Below are the code and all the weights of a small trained network. Each question names an input and a target symbol and asks about switching units off, where a switched-off unit gives its printed mean instead of its output.

import numpy as np


def w(rows, s, z=0):
    codes = np.array(rows[::2]) - 128.0
    scale = np.full(codes.shape[1], s)
    scale[-1] = z or s
    return codes * scale


def f(y):
    return np.maximum(y, 0)


def softmax(a):
    e = np.exp(a - a.max(-1, keepdims=True))
    return e / e.sum(-1, keepdims=True)


def log_softmax(a):
    a = a - a.max(-1, keepdims=True)
    return a - np.log(np.exp(a).sum(-1, keepdims=True))


def net(x, mask):
    ids = ['αβγδεζηθμξστφω'.index(c) for c in x.split()]
    T = len(ids)
    res = E[ids] + P[:T]
    u = 0
    for l in range(2):
        q, k, v = (res @ M[l].T for M in (Q, K, V))
        z = softmax(np.where(np.tri(T) > 0, q @ k.T / 4**0.5, -1e9)) @ v
        res = res + np.where(mask[u], z, O[l][:, -1]) @ O[l][:, :-1]
        u += 1
        y = f(res @ A[l][:, :-1].T + A[l][:, -1])
        res = res + np.where(mask[u : u + 4], y, B[l][:, -1]) @ B[l][:, :-1]
        u += 4
    return log_softmax(res[-1] @ U[:, :-1].T + U[:, -1])


Q, K, V, O, A, B = {}, {}, {}, {}, {}, {}
E = w([
[168,133,17],'α',
[193,142,92],'β',
[131,134,83],'γ',
[172,141,118],'δ',
[168,119,96],'ε',
[233,185,85],'ζ',
[233,137,229],'η',
[155,133,83],'θ',
[166,142,71],'μ',
[144,99,107],'ξ',
[64,5,35],'σ',
[189,165,119],'τ',
[150,117,153],'φ',
[148,102,60],'ω',
],0.014)
P = w([
[173,88,241],'0',
[91,77,179],'1',
[112,129,32],'2',
[99,157,27],'3',
[76,98,226],'4',
[100,152,2],'5',
[99,132,109],'6',
[113,145,142],'7',
[130,117,142],'8',
[143,85,219],'9',
[210,107,126],'10',
[229,95,184],'11',
],0.0038)
Q[0] = w([
[206,66,88],'L0H0',
[63,107,130],'L0H0',
[115,119,190],'L0H0',
[52,3,131],'L0H0',
],0.0058)
K[0] = w([
[219,49,227],'L0H0',
[188,254,181],'L0H0',
[227,92,169],'L0H0',
[66,123,74],'L0H0',
],0.0079)
V[0] = w([
[88,78,26],'L0H0',
[185,140,144],'L0H0',
[119,86,120],'L0H0',
[7,90,87],'L0H0',
],0.012)
O[0] = w([
[86,66,254,106],'L0H0',
[9,109,177,189],'L0H0',
[91,42,127,130],'L0H0',
[252,68,139,3],'L0H0',
],0.0076,0.0066)
A[0] = w([
[126,77,71,188],'L0N0',
[41,116,19,118],'L0N1',
[62,78,89,5],'L0N2',
[150,255,98,204],'L0N3',
],0.009,0.0025)
B[0] = w([
[179,147,206,179],'L0N0',
[63,62,178,253],'L0N1',
[114,100,215,161],'L0N2',
[111,136,254,248],'L0N3',
],0.0087,0.0066)
Q[1] = w([
[69,132,167],'L1H0',
[161,155,131],'L1H0',
[127,100,168],'L1H0',
[84,123,252],'L1H0',
],0.012)
K[1] = w([
[58,167,136],'L1H0',
[184,254,129],'L1H0',
[55,41,75],'L1H0',
[112,60,64],'L1H0',
],0.0074)
V[1] = w([
[2,152,108],'L1H0',
[126,81,132],'L1H0',
[142,81,169],'L1H0',
[145,63,143],'L1H0',
],0.0097)
O[1] = w([
[189,144,113,254],'L1H0',
[255,172,192,179],'L1H0',
[124,46,206,215],'L1H0',
[132,159,155,186],'L1H0',
],0.0096,0.0087)
A[1] = w([
[114,155,178,88],'L1N0',
[179,63,249,132],'L1N1',
[238,121,96,138],'L1N2',
[207,254,227,254],'L1N3',
],0.0056,0.0046)
B[1] = w([
[179,180,84,154],'L1N0',
[116,193,89,244],'L1N1',
[140,136,246,135],'L1N2',
[93,69,109,250],'L1N3',
],0.013,0.014)
U = w([
[44,74,174,184],'α',
[130,125,130,186],'β',
[174,198,81,206],'γ',
[130,158,84,63],'δ',
[148,81,95,92],'ε',
[83,140,116,1],'ζ',
[65,244,91,64],'η',
[114,169,62,157],'θ',
[132,137,99,129],'μ',
[122,89,100,170],'ξ',
[248,167,193,37],'σ',
[113,184,84,140],'τ',
[92,95,128,103],'φ',
[152,81,125,189],'ω',
],0.011,0.0064)

Each question gives the input, a string of symbols that net reads in full, and the target symbol t.
The units are the heads (4 rows each of Q, K, V and O) and the neurons (one row each of A and B). Each row of codes is followed by its name. A weight is (code - 128) times the scale printed after its matrix; where a second scale follows, it is the last column's (O, A, B and U).
mask holds one flag per unit, layer by layer, with each layer's heads first. A switched-off unit (its flag False) gives its mean, the last column of its rows in O or B, instead of its output. The means were averaged over made-up inputs and are rounded, as every weight is.
A unit's drop is (log p(t) with every unit on - log p(t) with that unit switched off) / (log p(t) with every unit on - log p(t) with every unit switched off).
The circuit of an input: a set's keep is (log p(t) with only the set's units on - log p(t) with every unit switched off) / (log p(t) with every unit on - log p(t) with every unit switched off). Starting from all 10 units, units are removed one at a time, each time the one whose removal leaves the highest keep (on an exact tie, the one counted first), for as long as the keep stays at least 0.8.
circuit, biggest first: the units of the circuit, biggest drop first
top k neurons: the k neurons with the biggest drops, biggest first
k most important neurons of layer l: the k neurons of layer l with the biggest drops, biggest first
drop of u: that unit's drop, to one decimal
input δ ζ η σ σ, target σ: circuit, biggest first	[L1H0, L0H0, L0N1]
input δ μ ε σ σ, target σ: circuit, biggest first	[L0H0, L1H0, L0N1]
input φ ζ ε α, target α: circuit, biggest first	[L0N1]
input ε ε δ ζ η β, target α: 2 most important neurons of layer 0	[L0N1, L0N3]
input γ δ ω η η ζ, target α: 2 most important neurons of layer 1	[L1N3, L1N1]
input σ η η ε η η ζ, target α: circuit, biggest first	[L0H0, L0N3, L1H0]
input α η β, target α: top 3 neurons	[L1N1, L0N3, L0N1]
input θ η τ, target α: circuit, biggest first	[L0N3, L0H0, L0N1]
input ζ η η η θ σ ζ σ ε, target σ: top 2 neurons	[L0N1, L1N2]
input θ η μ, target α: top 2 neurons	[L1N1, L0N3]
input ω γ δ η μ ε θ δ η β α, target α: circuit, biggest first	[L1N1, L0N1]
input ε δ ω η η θ, target α: top 3 neurons	[L0N1, L1N1, L0N3]
input θ δ θ θ ξ σ α δ σ φ, target σ: drop of L0N1	0.3
input μ μ α ε σ σ η τ σ ω, target σ: drop of L0N0	-0.1
input φ α σ ω, target σ: drop of L1N3	0.0
input ε η μ, target α: most important neuron of layer 1	[L1N1]
